Below is a small trained network, with its code and all its weights. Each question gives an input and a class and asks what happens when units are switched off, that is, made to give their printed mean instead of their output.

import numpy as np


def w(rows, s, z=0):
    codes = np.array(rows[::2]) - 128.0
    scale = np.full(codes.shape[1], s)
    scale[-1] = z or s
    return codes * scale


def norm(h):
    return h / np.sqrt((h * h).mean(-1, keepdims=True) + 1e-5)


def f(y):
    return y / 2 * (1 + np.tanh(0.7978845608 * (y + 0.044715 * y**3)))


def log_softmax(a):
    a = a - a.max(-1, keepdims=True)
    return a - np.log(np.exp(a).sum(-1, keepdims=True))


def net(x, mask):
    res = np.array(x, float).reshape(1, 4) / 4 @ E
    u = 0
    for l in range(2):
        y = f(norm(res) @ A[l][:, :-1].T + A[l][:, -1])
        res = res + np.where(mask[u : u + 3], y, B[l][:, -1]) @ B[l][:, :-1]
        u += 3
    return log_softmax(norm(res)[-1] @ U[:, :-1].T + U[:, -1])


A, B = {}, {}
E = w([
[172,68,23,104,106,164,96,218,211,80],'x0',
[200,157,156,254,119,111,95,153,89,114],'x1',
[143,141,195,123,94,194,86,105,186,29],'x2',
[190,101,87,75,212,91,168,128,96,198],'x3',
],0.0054)
A[0] = w([
[122,184,158,149,72,201,65,200,121,38,252],'L0N1',
[95,112,38,47,96,197,119,125,185,133,29],'L0N2',
[133,180,169,139,254,225,100,22,93,123,88],'L0N3',
],0.0045,0.0022)
B[0] = w([
[123,171,157,74,1,201,134,165,47,103,253],'L0N1',
[75,108,90,130,121,214,243,148,159,134,198],'L0N2',
[61,146,174,112,141,124,80,65,231,155,174],'L0N3',
],0.0067,0.0046)
A[1] = w([
[62,139,195,95,249,131,39,13,204,16,110],'L1N1',
[96,255,66,51,77,129,181,123,12,194,251],'L1N2',
[144,205,237,129,166,48,77,42,39,142,67],'L1N3',
],0.0044,0.0029)
B[1] = w([
[187,127,125,44,114,143,2,96,213,155,181],'L1N1',
[176,73,197,195,143,115,131,149,137,96,253],'L1N2',
[36,172,47,87,149,71,140,3,137,115,197],'L1N3',
],0.0071,0.0052)
U = w([
[95,184,172,14,158,130,78,30,152,167,92],'0',
[157,93,1,40,189,203,209,228,159,148,80],'1',
[195,42,65,163,216,58,180,175,69,227,30],'2',
[46,200,110,168,236,62,166,32,73,198,118],'3',
[173,176,160,177,50,207,86,208,77,62,253],'4',
[44,89,156,76,108,181,201,161,146,112,30],'5',
],0.0059,0.0025)

Each question gives the input, the list of numbers given to net, and the class t.
The units are the neurons (one row each of A and B). Each row of codes is followed by its name. A weight is (code - 128) times the scale printed after its matrix; where a second scale follows, it is the last column's (A, B and U).
mask holds one flag per neuron, layer by layer. A switched-off neuron (its flag False) gives its mean, the last column of its row in B, instead of its output. The means were averaged over made-up inputs and are rounded, as every weight is.
A unit's drop is (log p(t) with every unit on - log p(t) with that unit switched off) / (log p(t) with every unit on - log p(t) with every unit switched off).
The circuit of an input: a set's keep is (log p(t) with only the set's units on - log p(t) with every unit switched off) / (log p(t) with every unit on - log p(t) with every unit switched off). Starting from all 6 units, units are removed one at a time, each time the one whose removal leaves the highest keep (on an exact tie, the one counted first), for as long as the keep stays at least 0.8.
units of the circuit, in order: the units of the circuit, biggest drop first
most important unit: the unit with the biggest drop
k most important neurons: the k neurons with the biggest drops, biggest first
k most important neurons of layer l: the k neurons of layer l with the biggest drops, biggest first
drop when u is switched off: that unit's drop, to one decimal
input [-1,0,-7,-2], class 2: 2 most important neurons => (L0N3; L1N2)
input [-2,-6,-3,3], class 2: units of the circuit, in order => (L1N2; L1N3)
input [-4,5,5,0], class 0: 3 most important neurons => (L0N3; L1N3; L0N2)
input [-4,4,8,2], class 0: units of the circuit, in order => (L0N3; L1N1)
input [-1,-6,-7,5], class 2: most important unit => L1N2
input [-3,6,-2,-3], class 3: 3 most important neurons => (L1N3; L0N2; L1N1)
input [-2,-5,-5,3], class 2: 3 most important neurons => (L1N2; L1N3; L0N3)
input [-1,-7,-3,5], class 2: 2 most important neurons of layer 1 => (L1N2; L1N3)
input [0,8,2,5], class 3: 2 most important neurons of layer 0 => (L0N2; L0N1)
input [2,-4,-3,5], class 2: 2 most important neurons of layer 0 => (L0N3; L0N1)
input [-1,-2,-1,6], class 2: drop when L1N3 is switched off => 0.2
